Here is a tiny trained network, its code and every weight. The questions are about switching its units off for an input and a target symbol, where a switched-off unit gives its printed mean instead of its output.

import numpy as np


def w(rows, s, z=0):
    codes = np.array(rows[::2]) - 128.0
    scale = np.full(codes.shape[1], s)
    scale[-1] = z or s
    return codes * scale


def f(y):
    return np.maximum(y, 0)


def softmax(a):
    e = np.exp(a - a.max(-1, keepdims=True))
    return e / e.sum(-1, keepdims=True)


def log_softmax(a):
    a = a - a.max(-1, keepdims=True)
    return a - np.log(np.exp(a).sum(-1, keepdims=True))


def net(x, mask):
    ids = ['ΓΠΨΩζλσ'.index(c) for c in x.split()]
    T = len(ids)
    res = E[ids] + P[:T]
    q, k, v = (res @ M[0].T for M in (Q, K, V))
    z = softmax(np.where(np.tri(T) > 0, q @ k.T / 4**0.5, -1e9)) @ v
    res = res + np.where(mask[0], z, O[0][:, -1]) @ O[0][:, :-1]
    y = f(res @ A[0][:, :-1].T + A[0][:, -1])
    res = res + np.where(mask[1:9], y, B[0][:, -1]) @ B[0][:, :-1]
    return log_softmax(res[-1] @ U[:, :-1].T + U[:, -1])


Q, K, V, O, A, B = {}, {}, {}, {}, {}, {}
E = w([
[186,72,86,197,32,182,190,122,190,76,87,167],'Γ',
[197,195,188,189,132,202,77,119,74,106,101,119],'Π',
[207,52,223,93,130,70,48,145,138,184,178,191],'Ψ',
[56,149,64,121,169,183,124,97,59,172,235,118],'Ω',
[143,218,77,248,118,100,147,185,155,47,69,49],'ζ',
[80,88,89,96,177,154,109,226,101,74,145,194],'λ',
[186,149,103,124,122,103,154,116,248,148,239,134],'σ',
],0.017)
P = w([
[124,176,138,8,167,168,204,145,58,126,168,74],'0',
[155,186,96,53,104,128,155,89,69,115,139,142],'1',
[140,162,117,73,112,153,152,117,107,141,127,133],'2',
[131,153,124,96,114,154,144,122,135,142,127,142],'3',
[137,131,106,119,113,131,128,126,141,114,139,148],'4',
[131,110,115,136,112,135,124,144,155,118,137,145],'5',
[123,105,121,146,123,145,119,149,174,129,131,148],'6',
[123,93,115,156,122,134,108,152,188,121,138,149],'7',
[119,81,114,166,124,131,103,162,195,115,139,151],'8',
[114,77,117,176,134,143,99,172,210,135,128,153],'9',
[113,71,106,182,138,133,89,175,221,130,130,155],'10',
[122,54,85,194,142,121,78,190,222,132,132,152],'11',
],0.013)
Q[0] = w([
[91,75,141,185,89,83,91,24,93,152,45,7],'head 1',
[97,70,223,2,145,21,79,133,73,171,86,188],'head 1',
[92,89,57,132,58,183,231,124,142,69,74,208],'head 1',
[20,182,125,168,172,103,118,136,47,104,51,85],'head 1',
],0.0061)
K[0] = w([
[181,147,140,181,133,118,170,88,147,91,71,81],'head 1',
[197,125,193,60,159,36,141,202,152,122,81,192],'head 1',
[67,104,1,110,119,176,235,119,134,76,56,120],'head 1',
[124,159,161,101,139,132,78,166,62,62,33,76],'head 1',
],0.0072)
V[0] = w([
[115,56,183,158,97,222,71,98,87,102,163,195],'head 1',
[254,155,227,90,102,175,126,184,178,14,112,116],'head 1',
[8,102,58,120,105,122,19,216,205,112,131,150],'head 1',
[66,143,127,36,131,174,143,55,20,107,142,71],'head 1',
],0.0057)
O[0] = w([
[79,211,5,147,216,64,130,159,121,111,113,227,250],'head 1',
[145,205,68,142,79,129,90,155,126,174,193,36,174],'head 1',
[97,209,136,101,123,109,139,112,117,96,98,254,100],'head 1',
[73,115,114,151,139,117,99,162,192,70,61,204,236],'head 1',
],0.0092,0.0021)
A[0] = w([
[120,113,166,155,191,153,56,146,87,105,94,161,65],'neuron 1',
[135,184,44,117,125,156,173,112,79,149,121,101,207],'neuron 2',
[155,77,136,127,98,117,178,98,154,129,112,185,5],'neuron 3',
[166,119,122,119,122,119,104,91,168,168,165,130,164],'neuron 4',
[140,161,93,136,91,125,95,127,125,169,172,37,44],'neuron 5',
[119,174,141,34,103,153,155,59,4,160,185,133,247],'neuron 6',
[98,65,114,188,135,113,115,104,135,120,107,123,113],'neuron 7',
[103,128,99,152,187,80,151,169,164,107,158,89,121],'neuron 8',
],0.011,0.003)
B[0] = w([
[168,114,148,148,50,121,121,54,110,134,209,104,200],'neuron 1',
[43,197,198,91,128,126,122,56,52,165,132,134,192],'neuron 2',
[112,137,116,20,142,131,138,91,152,172,196,40,166],'neuron 3',
[66,79,124,217,154,96,122,82,179,95,33,91,179],'neuron 4',
[106,76,106,100,80,114,138,160,162,107,126,233,251],'neuron 5',
[199,147,179,73,109,166,255,135,85,180,155,86,164],'neuron 6',
[147,153,137,115,106,118,176,166,93,164,97,192,173],'neuron 7',
[133,122,187,72,114,173,125,97,78,106,95,80,172],'neuron 8',
],0.0096,0.015)
U = w([
[159,139,27,116,119,195,167,136,148,146,137,132,110],'Γ',
[164,142,91,135,98,158,117,85,121,132,184,60,243],'Π',
[123,116,128,132,127,71,145,137,116,167,135,138,136],'Ψ',
[133,153,237,35,98,124,184,71,59,166,152,107,4],'Ω',
[111,134,126,157,144,156,180,138,124,110,91,130,172],'ζ',
[85,91,101,175,108,96,117,128,195,127,111,254,150],'λ',
[90,136,126,113,136,98,120,76,153,122,149,73,194],'σ',
],0.0091,0.0032)

Each question gives the input, a string of symbols that net reads in full, and the target symbol t.
The units are the heads (4 rows each of Q, K, V and O) and the neurons (one row each of A and B). Each row of codes is followed by its name. A weight is (code - 128) times the scale printed after its matrix; where a second scale follows, it is the last column's (O, A, B and U).
mask holds one flag per unit, heads first, then neurons. A switched-off unit (its flag False) gives its mean, the last column of its rows in O or B, instead of its output. The means were averaged over made-up inputs and are rounded, as every weight is.
A unit's drop is (log p(t) with every unit on - log p(t) with that unit switched off) / (log p(t) with every unit on - log p(t) with every unit switched off).
The circuit of an input: a set's keep is (log p(t) with only the set's units on - log p(t) with every unit switched off) / (log p(t) with every unit on - log p(t) with every unit switched off). Starting from all 9 units, units are removed one at a time, each time the one whose removal leaves the highest keep (on an exact tie, the one counted first), for as long as the keep stays at least 0.8.
circuit, biggest first: the units of the circuit, biggest drop first
unit that matters most: the unit with the biggest drop
top k neurons: the k neurons with the biggest drops, biggest first
drop when u is switched off: that unit's drop, to one decimal
input Ψ Π Γ Ψ Π Π Π Π Π, target λ: circuit, biggest first : [neuron 5; head 1; neuron 6]
input ζ Π Ψ Γ Ψ Γ ζ Π ζ λ Ω, target Ω: circuit, biggest first : [neuron 5; head 1; neuron 4]
input Π Π Ω Π ζ Π Γ Π ζ Π ζ Ψ, target Ψ: top 3 neurons : [neuron 4; neuron 6; neuron 2]
input Ψ Π Π Π Ψ Π Ω Π Ω, target λ: top 3 neurons : [neuron 2; neuron 6; neuron 3]
input Ψ Π λ ζ Ω ζ λ Ψ Γ Ψ, target Ψ: top 3 neurons : [neuron 6; neuron 4; neuron 5]
input ζ Ψ λ Ψ Ψ Π Γ Π Γ Ω ζ, target ζ: circuit, biggest first : [neuron 8; neuron 1]
input Ψ Γ Ω Π, target Π: circuit, biggest first : [head 1; neuron 5; neuron 1; neuron 2]
input Ψ Π ζ σ Ω Γ Π σ Π Γ, target Γ: top 4 neurons : [neuron 3; neuron 5; neuron 2; neuron 4]
input Ψ ζ σ λ Ψ Π Π ζ ζ Ω, target Ω: circuit, biggest first : [neuron 5; neuron 4; head 1]
input Π σ Π Π Ω Γ, target Γ: top 2 neurons : [neuron 3; neuron 2]
input λ Γ σ Π Ψ Ω Π Π λ Π, target Π: unit that matters most : neuron 5
input ζ σ σ, target λ: top 4 neurons : [neuron 5; neuron 4; neuron 8; neuron 3]
input Γ Γ Ψ λ, target Ω: top 4 neurons : [neuron 5; neuron 4; neuron 6; neuron 1]
input Ψ Π Γ Ψ, target λ: unit that matters most : neuron 4
input Ψ Ω Ψ Π Γ σ Π Ω, target λ: top 3 neurons : [neuron 2; neuron 6; neuron 7]
input Π Π ζ Γ Π Γ Γ Ψ Γ σ σ, target Ω: top 2 neurons : [neuron 6; neuron 2]
input Γ Γ Π ζ, target Ω: top 2 neurons : [neuron 2; neuron 8]
input Γ ζ Π Γ λ σ Π Π, target λ: drop when neuron 8 is switched off : 0.1
input Π Γ Ψ ζ Γ Γ Π λ Ψ Π Ψ σ, target Ω: drop when head 1 is switched off : 1.4
input ζ λ Ψ ζ, target λ: drop when neuron 3 is switched off : 0.1
input ζ Γ ζ, target λ: top neuron : [neuron 5]
